After every row comes roughly how far along a hidden order it lies, from 0 to 20.
[-10.7  13.7   6.5  18.1   2.8   4.8  38.3 -15.5  17.1  12.4   2.3  -3.8
 -19.3  -5.5  -2.9  -5.2  14.0 -58.0  18.2   5.9  -2.4 -13.1 -11.7  -0.8
   2.2   5.9  -8.0   0.9 -18.2   3.2   0.8  13.5 -67.4   0.1 -21.2 -24.6
  70.6 -14.3 -28.0] : 2
[ -6.7   7.1   5.3   9.9   0.7   9.8  33.6 -14.5   8.9   7.9  -6.0   5.7
  -5.3   6.1  -3.9 -23.0   5.0 -36.6  16.6   3.0   0.7 -17.1  -5.4   1.2
   5.5   2.5  -1.7   4.9  -7.9   1.2   0.2   5.5 -37.8   0.1 -16.4 -10.4
  32.6  -7.4 -16.0] : 0
[ -2.8  18.1   0.8   5.6   1.5  -9.3 -12.9  83.7   4.5  -0.7  23.1  -6.7
 -40.2 -16.9   2.1  26.0   8.6  -5.5  -4.0   3.4  -5.7  22.6  -6.7  -2.4
   3.9   3.2  -6.8  -3.8  -5.6  -1.3   1.6   5.3  -4.3   1.0   0.6  -7.8
   4.9 -13.2 -14.3] : 19
[ 27.7  25.8   2.3   8.7  -2.6   5.6  -4.4  99.9   2.6  11.2  20.8 -28.0
 -46.0 -13.5 -10.7  34.9   0.3   6.2   0.7 -59.7  -4.0  26.2  -1.7   7.8
   9.1  10.6   7.4  12.3 -17.5  -6.8   0.0   2.3  22.6  -0.6  -1.3  -5.7
 -29.5   8.2 -23.1] : 17
[ 14.4  21.0   3.4   7.3  -1.9   8.7   6.5  84.1   3.0   6.8  22.4 -16.0
 -37.7  -8.7 -10.9  22.9   2.0 -15.6   8.6 -44.9  -3.5  21.1  -4.3   5.0
   6.6   6.5   4.1  10.4 -15.3  -6.4   0.8   4.3  -0.6   0.3 -14.2  -7.3
  -5.7   2.5 -24.0] : 13
[ -6.2   4.5  -3.3   7.9   3.1 -17.7 -26.0   1.9   6.7  -1.1  10.9  -7.5
 -22.6 -15.2   8.7  34.5   3.1  -2.4 -22.1  30.7  -6.1  21.0  -3.3  -3.5
  -4.2   4.5  -7.7  -8.9 -10.2   5.4   0.9   6.1   9.0  -0.2  16.5  -3.8
  10.0 -10.3   1.3] : 19
[ -4.1 -15.8  -1.7 -12.4   0.9   4.9   4.8 -81.6  -2.4  -4.4 -15.4  12.7
  31.6  11.2   4.1 -20.5  -2.8   0.7  -0.1  31.6   4.1 -20.8   2.5  -1.7
  -8.8  -5.2  -0.6  -4.3  16.7   5.2  -0.6  -0.6  -7.8  -0.2   5.4   4.4
  10.3   0.9  10.1] : 1
[  0.4 -18.3  -4.7   6.4   1.5 -10.7 -26.6 -26.3  -0.9   2.5 -11.1 -11.4
   7.0   2.8   5.9  10.9   3.2  15.8 -14.6  23.3  -1.3   3.1   4.5   2.3
  -7.3   7.1   2.9  -1.9  -1.3   3.9  -1.0   6.9  32.7  -1.8  27.3   7.9
  -9.3  -0.4   9.3] : 13
[ 18.3  13.2  -1.7   4.9  -0.4 -10.8 -32.7  75.3  -0.8   1.9  22.2 -21.8
 -40.2 -16.0  -2.4  46.1   2.4  21.2 -10.8 -26.5  -5.2  35.4  -0.4   2.3
   0.8   7.1   3.1   2.4 -14.3  -2.6   0.5   2.1  39.8  -0.3  13.1  -2.1
 -24.8   0.4  -4.1] : 20
